Below are the code and all the weights of a small trained network. Each question names an input and a target symbol and asks about switching units off, where a switched-off unit gives its printed mean instead of its output.

import numpy as np


def w(rows, s, z=0):
    codes = np.array(rows[::2]) - 128.0
    scale = np.full(codes.shape[1], s)
    scale[-1] = z or s
    return codes * scale


def norm(h):
    return h / np.sqrt((h * h).mean(-1, keepdims=True) + 1e-5)


def f(y):
    return y / 2 * (1 + np.tanh(0.7978845608 * (y + 0.044715 * y**3)))


def softmax(a):
    e = np.exp(a - a.max(-1, keepdims=True))
    return e / e.sum(-1, keepdims=True)


def log_softmax(a):
    a = a - a.max(-1, keepdims=True)
    return a - np.log(np.exp(a).sum(-1, keepdims=True))


def net(x, mask):
    ids = ['δθλπφω'.index(c) for c in x.split()]
    T = len(ids)
    res = E[ids] + P[:T]
    u = 0
    for l in range(3):
        q, k, v = (norm(res) @ M[l].T for M in (Q, K, V))
        z = softmax(np.where(np.tri(T) > 0, q @ k.T / 2**0.5, -1e9)) @ v
        res = res + np.where(mask[u], z, O[l][:, -1]) @ O[l][:, :-1]
        u += 1
        y = f(norm(res) @ A[l][:, :-1].T + A[l][:, -1])
        res = res + np.where(mask[u : u + 8], y, B[l][:, -1]) @ B[l][:, :-1]
        u += 8
    return log_softmax(norm(res)[-1] @ U[:, :-1].T + U[:, -1])


Q, K, V, O, A, B = {}, {}, {}, {}, {}, {}
E = w([
[254,181,154,64],'δ',
[158,121,136,165],'θ',
[75,137,88,71],'λ',
[86,221,157,168],'π',
[71,167,124,185],'φ',
[45,155,104,123],'ω',
],0.0056)
P = w([
[101,63,164,62],'0',
[186,146,1,219],'1',
[123,209,141,97],'2',
[151,107,232,129],'3',
[191,148,16,225],'4',
[151,208,141,83],'5',
],0.0046)
Q[0] = w([
[51,41,110,185],'L0H1',
[73,65,255,168],'L0H1',
],0.0069)
K[0] = w([
[200,199,110,99],'L0H1',
[254,92,192,124],'L0H1',
],0.0079)
V[0] = w([
[5,108,147,245],'L0H1',
[239,135,132,211],'L0H1',
],0.0026)
O[0] = w([
[3,43,108,240,194],'L0H1',
[88,172,217,89,3],'L0H1',
],0.0032,0.0018)
A[0] = w([
[210,137,100,253,83],'L0N1',
[154,175,166,131,35],'L0N2',
[241,196,132,84,82],'L0N3',
[125,123,120,196,48],'L0N4',
[101,117,148,146,129],'L0N5',
[99,53,121,164,3],'L0N6',
[73,147,110,52,134],'L0N7',
[128,126,128,131,125],'L0N8',
],0.0057,0.0028)
B[0] = w([
[241,141,83,109,254],'L0N1',
[48,105,129,66,104],'L0N2',
[3,179,123,136,190],'L0N3',
[149,117,133,151,122],'L0N4',
[165,159,81,147,135],'L0N5',
[53,126,115,141,85],'L0N6',
[221,149,141,179,199],'L0N7',
[124,128,130,126,126],'L0N8',
],0.0048,0.0021)
Q[1] = w([
[149,2,171,156],'L1H1',
[133,204,160,87],'L1H1',
],0.0083)
K[1] = w([
[150,215,201,177],'L1H1',
[125,1,123,72],'L1H1',
],0.007)
V[1] = w([
[11,165,164,167],'L1H1',
[135,253,37,141],'L1H1',
],0.0038)
O[1] = w([
[223,215,13,153,2],'L1H1',
[25,73,4,94,151],'L1H1',
],0.0039,7.8e-05)
A[1] = w([
[102,152,188,65,143],'L1N1',
[202,33,81,83,122],'L1N2',
[72,2,126,72,206],'L1N3',
[47,64,67,131,107],'L1N4',
[102,180,175,162,62],'L1N5',
[144,122,247,113,34],'L1N6',
[183,30,177,195,248],'L1N7',
[114,122,67,108,76],'L1N8',
],0.0076,0.0016)
B[1] = w([
[118,81,109,222,238],'L1N1',
[100,34,117,42,197],'L1N2',
[253,90,140,43,118],'L1N3',
[52,225,189,61,210],'L1N4',
[143,71,99,63,213],'L1N5',
[80,120,172,193,249],'L1N6',
[66,145,11,174,182],'L1N7',
[86,111,196,142,185],'L1N8',
],0.0059,0.0018)
Q[2] = w([
[58,247,236,125],'L2H1',
[89,3,95,241],'L2H1',
],0.0047)
K[2] = w([
[254,148,211,78],'L2H1',
[140,110,30,132],'L2H1',
],0.0066)
V[2] = w([
[183,16,95,171],'L2H1',
[151,242,1,191],'L2H1',
],0.0031)
O[2] = w([
[33,90,1,127,49],'L2H1',
[128,31,236,7,254],'L2H1',
],0.0028,0.0016)
A[2] = w([
[166,79,238,144,14],'L2N1',
[170,134,90,254,61],'L2N2',
[109,221,129,131,85],'L2N3',
[52,146,100,183,11],'L2N4',
[126,160,158,70,101],'L2N5',
[98,119,61,62,91],'L2N6',
[126,49,80,205,34],'L2N7',
[149,140,154,74,4],'L2N8',
],0.0075,0.0028)
B[2] = w([
[190,238,143,196,153],'L2N1',
[73,125,254,111,216],'L2N2',
[165,72,88,137,250],'L2N3',
[90,165,62,157,191],'L2N4',
[108,75,130,95,156],'L2N5',
[134,139,199,137,169],'L2N6',
[110,33,143,115,191],'L2N7',
[58,103,106,142,92],'L2N8',
],0.0068,0.0022)
U = w([
[82,195,13,174,50],'δ',
[181,181,208,210,101],'θ',
[50,48,162,203,226],'λ',
[66,145,166,19,54],'π',
[160,2,76,125,134],'φ',
[247,153,83,105,254],'ω',
],0.0073,0.00077)

Each question gives the input, a string of symbols that net reads in full, and the target symbol t.
The units are the heads (2 rows each of Q, K, V and O) and the neurons (one row each of A and B). Each row of codes is followed by its name. A weight is (code - 128) times the scale printed after its matrix; where a second scale follows, it is the last column's (O, A, B and U).
mask holds one flag per unit, layer by layer, with each layer's heads first. A switched-off unit (its flag False) gives its mean, the last column of its rows in O or B, instead of its output. The means were averaged over made-up inputs and are rounded, as every weight is.
A unit's drop is (log p(t) with every unit on - log p(t) with that unit switched off) / (log p(t) with every unit on - log p(t) with every unit switched off).
The circuit of an input: a set's keep is (log p(t) with only the set's units on - log p(t) with every unit switched off) / (log p(t) with every unit on - log p(t) with every unit switched off). Starting from the 12 units with the biggest drops (on a tie, the unit counted first), units are removed one at a time, each time the one whose removal leaves the highest keep (on an exact tie, the one counted first), for as long as the keep stays at least 0.8.
units of the circuit, in order: the units of the circuit, biggest drop first
unit that matters most: the unit with the biggest drop
top k neurons: the k neurons with the biggest drops, biggest first
top k neurons in layer l: the k neurons of layer l with the biggest drops, biggest first
input π θ φ ω λ δ, target π: units of the circuit, in order -> [L1H1, L0N3]
input δ δ λ θ ω δ, target δ: units of the circuit, in order -> [L0N3, L1N1, L1H1, L2H1]
input λ ω ω λ, target φ: unit that matters most -> L0N3
input π φ φ, target π: top 2 neurons -> [L1N1, L1N7]
input φ δ ω θ δ θ, target φ: top 3 neurons -> [L0N1, L1N2, L1N4]
input λ θ θ λ π λ, target λ: units of the circuit, in order -> [L1H1, L1N1, L0N3]
input θ ω ω θ θ λ, target θ: units of the circuit, in order -> [L1H1, L0N7]
input λ θ δ, target λ: units of the circuit, in order -> [L1H1, L1N1, L0N3, L0N7]
input ω π ω φ, target δ: top 3 neurons -> [L0N7, L1N7, L0N3]
input ω ω φ δ λ, target π: top 2 neurons -> [L1N4, L1N2]
input δ θ λ ω λ, target π: top 2 neurons in layer 1 -> [L1N2, L1N4]
input λ ω ω ω ω θ, target λ: top 4 neurons -> [L0N7, L0N3, L0N2, L0N1]
input θ ω δ ω φ, target λ: top 3 neurons -> [L2N2, L0N1, L2N7]
input φ π π φ λ ω, target φ: unit that matters most -> L0N7
input φ ω ω, target φ: top 3 neurons -> [L0N7, L2N3, L0N3]
input λ θ φ ω δ ω, target λ: top 3 neurons in layer 1 -> [L1N1, L1N4, L1N5]
input λ ω ω ω, target π: top 2 neurons in layer 1 -> [L1N4, L1N7]
input φ θ ω θ ω δ, target φ: top 2 neurons in layer 1 -> [L1N7, L1N4]
input λ ω φ θ θ π, target λ: top 2 neurons -> [L1N1, L1N3]
input π δ θ λ π θ, target π: top 2 neurons -> [L0N7, L1N1]
